Below is a small trained network, with its code and all its weights. Each question gives an input and a class and asks what happens when units are switched off, that is, made to give their printed mean instead of their output.

import numpy as np


def w(rows, s, z=0):
    codes = np.array(rows[::2]) - 128.0
    scale = np.full(codes.shape[1], s)
    scale[-1] = z or s
    return codes * scale


def norm(h):
    return h / np.sqrt((h * h).mean(-1, keepdims=True) + 1e-5)


def f(y):
    return y / 2 * (1 + np.tanh(0.7978845608 * (y + 0.044715 * y**3)))


def log_softmax(a):
    a = a - a.max(-1, keepdims=True)
    return a - np.log(np.exp(a).sum(-1, keepdims=True))


def net(x, mask):
    res = np.array(x, float).reshape(1, 7) / 4 @ E
    u = 0
    for l in range(3):
        y = f(norm(res) @ A[l][:, :-1].T + A[l][:, -1])
        res = res + np.where(mask[u : u + 4], y, B[l][:, -1]) @ B[l][:, :-1]
        u += 4
    return log_softmax(norm(res)[-1] @ U[:, :-1].T + U[:, -1])


A, B = {}, {}
E = w([
[164,153,70,101,139,177,184,122,173,138,84,201],'x0',
[38,188,136,147,162,220,175,119,108,53,216,150],'x1',
[141,151,130,167,94,113,150,3,87,213,185,181],'x2',
[127,129,128,128,124,127,131,130,129,126,129,125],'x3',
[107,189,101,66,110,68,89,131,185,134,165,137],'x4',
[109,176,164,136,175,115,115,169,77,170,102,171],'x5',
[128,128,132,129,131,131,122,128,131,132,132,129],'x6',
],0.0022)
A[0] = w([
[169,4,45,112,11,159,166,15,228,23,185,28,87],'L0N0',
[78,103,192,153,178,43,19,106,77,112,209,57,54],'L0N1',
[219,77,121,83,79,48,78,144,136,187,36,111,250],'L0N2',
[186,200,55,94,133,154,174,113,171,119,81,225,212],'L0N3',
],0.0025,0.0014)
B[0] = w([
[73,215,203,154,220,105,110,219,33,234,75,226,216],'L0N0',
[91,97,95,124,1,225,220,169,136,200,113,106,175],'L0N1',
[108,119,206,140,166,194,169,138,153,53,255,198,253],'L0N2',
[61,54,142,160,77,179,133,160,95,199,186,15,198],'L0N3',
],0.0031,0.0027)
A[1] = w([
[37,211,98,160,141,198,149,114,91,70,169,104,127],'L1N0',
[131,136,136,167,102,146,144,57,95,204,206,171,254],'L1N1',
[109,230,59,49,75,43,81,142,202,136,194,136,134],'L1N2',
[254,50,141,110,98,36,72,137,168,212,39,119,93],'L1N3',
],0.0028,0.00091)
B[1] = w([
[204,43,193,87,127,74,138,147,154,150,164,194,218],'L1N0',
[152,126,107,128,138,110,96,199,179,75,89,90,251],'L1N1',
[88,46,217,190,195,216,140,57,69,125,35,134,170],'L1N2',
[44,163,144,98,165,197,212,118,82,58,252,201,141],'L1N3',
],0.0042,0.0029)
A[2] = w([
[236,24,131,205,146,178,160,126,73,68,85,108,162],'L2N0',
[106,95,203,137,167,134,96,212,150,138,113,152,255],'L2N1',
[171,168,115,193,83,114,135,2,95,204,184,166,159],'L2N2',
[151,131,44,75,185,221,192,118,189,168,84,201,117],'L2N3',
],0.0028,0.0022)
B[2] = w([
[41,163,142,67,138,108,67,41,195,159,111,136,176],'L2N0',
[190,178,21,147,108,81,145,55,143,179,105,121,253],'L2N1',
[113,126,86,28,210,136,123,253,184,27,33,67,137],'L2N2',
[81,115,210,178,42,40,68,150,36,113,175,24,149],'L2N3',
],0.0034,0.0057)
U = w([
[145,97,171,98,169,147,175,135,147,57,253,220,131],'0',
[144,136,70,84,179,119,95,212,190,37,44,69,124],'1',
[143,128,108,132,128,109,124,98,166,179,120,140,239],'2',
[64,103,177,140,175,166,105,20,109,135,60,136,107],'3',
[146,203,110,153,160,92,134,176,50,183,104,167,80],'4',
[160,131,100,127,92,105,121,102,169,158,142,129,193],'5',
[99,88,138,150,22,136,127,158,88,147,169,59,90],'6',
[200,159,60,123,56,209,89,79,37,21,123,140,1],'7',
],0.0064,0.0038)

Each question gives the input, the list of numbers given to net, and the class t.
The units are the neurons (one row each of A and B). Each row of codes is followed by its name. A weight is (code - 128) times the scale printed after its matrix; where a second scale follows, it is the last column's (A, B and U).
mask holds one flag per neuron, layer by layer. A switched-off neuron (its flag False) gives its mean, the last column of its row in B, instead of its output. The means were averaged over made-up inputs and are rounded, as every weight is.
A unit's drop is (log p(t) with every unit on - log p(t) with that unit switched off) / (log p(t) with every unit on - log p(t) with every unit switched off).
The circuit of an input: a set's keep is (log p(t) with only the set's units on - log p(t) with every unit switched off) / (log p(t) with every unit on - log p(t) with every unit switched off). Starting from all 12 units, units are removed one at a time, each time the one whose removal leaves the highest keep (on an exact tie, the one counted first), for as long as the keep stays at least 0.8.
circuit, biggest first: the units of the circuit, biggest drop first
top k neurons: the k neurons with the biggest drops, biggest first
input [-8,-1,6,-1,-2,-8,6], class 4: circuit, biggest first => [L0N0, L2N2]
input [8,-2,5,-2,-5,-5,1], class 6: top 2 neurons => [L2N3, L1N2]
input [-4,0,-4,5,8,0,2], class 3: top neuron => [L1N2]
input [2,-3,6,5,-6,5,1], class 1: top 4 neurons => [L2N2, L1N2, L0N0, L1N0]
input [-3,-6,-3,-6,2,6,-5], class 0: top 2 neurons => [L1N3, L0N0]
input [8,4,2,0,-2,-6,-2], class 6: top 2 neurons => [L2N3, L0N2]
input [-5,6,-3,-8,-2,-2,4], class 5: circuit, biggest first => [L0N2, L1N3, L1N0, L2N1]
input [4,-2,7,7,0,-7,-4], class 1: top 2 neurons => [L2N2, L1N0]
input [1,1,7,1,-6,-3,-7], class 1: circuit, biggest first => [L2N2, L1N2]
input [4,-7,2,-2,-1,-4,7], class 0: top 2 neurons => [L1N3, L0N1]
input [-1,3,-5,3,-8,-6,-7], class 3: circuit, biggest first => [L2N0, L1N1]
input [-1,-7,7,-6,2,6,-6], class 0: circuit, biggest first => [L1N3, L0N0]
input [-7,-7,1,5,3,3,3], class 0: top 2 neurons => [L1N3, L0N3]
input [-3,6,4,2,8,8,7], class 3: top 4 neurons => [L1N2, L0N2, L0N0, L0N3]
input [-2,4,7,-1,5,-6,3], class 1: circuit, biggest first => [L2N2, L0N2]
input [-7,0,-5,5,-1,4,2], class 6: top 4 neurons => [L0N1, L1N1, L0N0, L2N2]
input [-8,-8,-1,-7,0,0,-4], class 0: top 2 neurons => [L1N3, L0N3]
input [-6,-5,8,7,-1,-8,6], class 1: circuit, biggest first => [L2N2, L1N0, L0N3]
input [-1,5,6,6,8,-1,-1], class 3: circuit, biggest first => [L1N2, L0N2]
input [2,-4,6,6,-6,-5,-3], class 1: top 2 neurons => [L2N2, L1N2]
input [-2,-6,-5,1,7,6,-6], class 3: circuit, biggest first => [L1N2, L0N0, L1N1]
input [-7,-8,-7,-7,3,-3,-5], class 0: circuit, biggest first => [L1N3, L1N1]
input [-6,-3,1,-5,-3,-6,-5], class 4: circuit, biggest first => [L0N0]
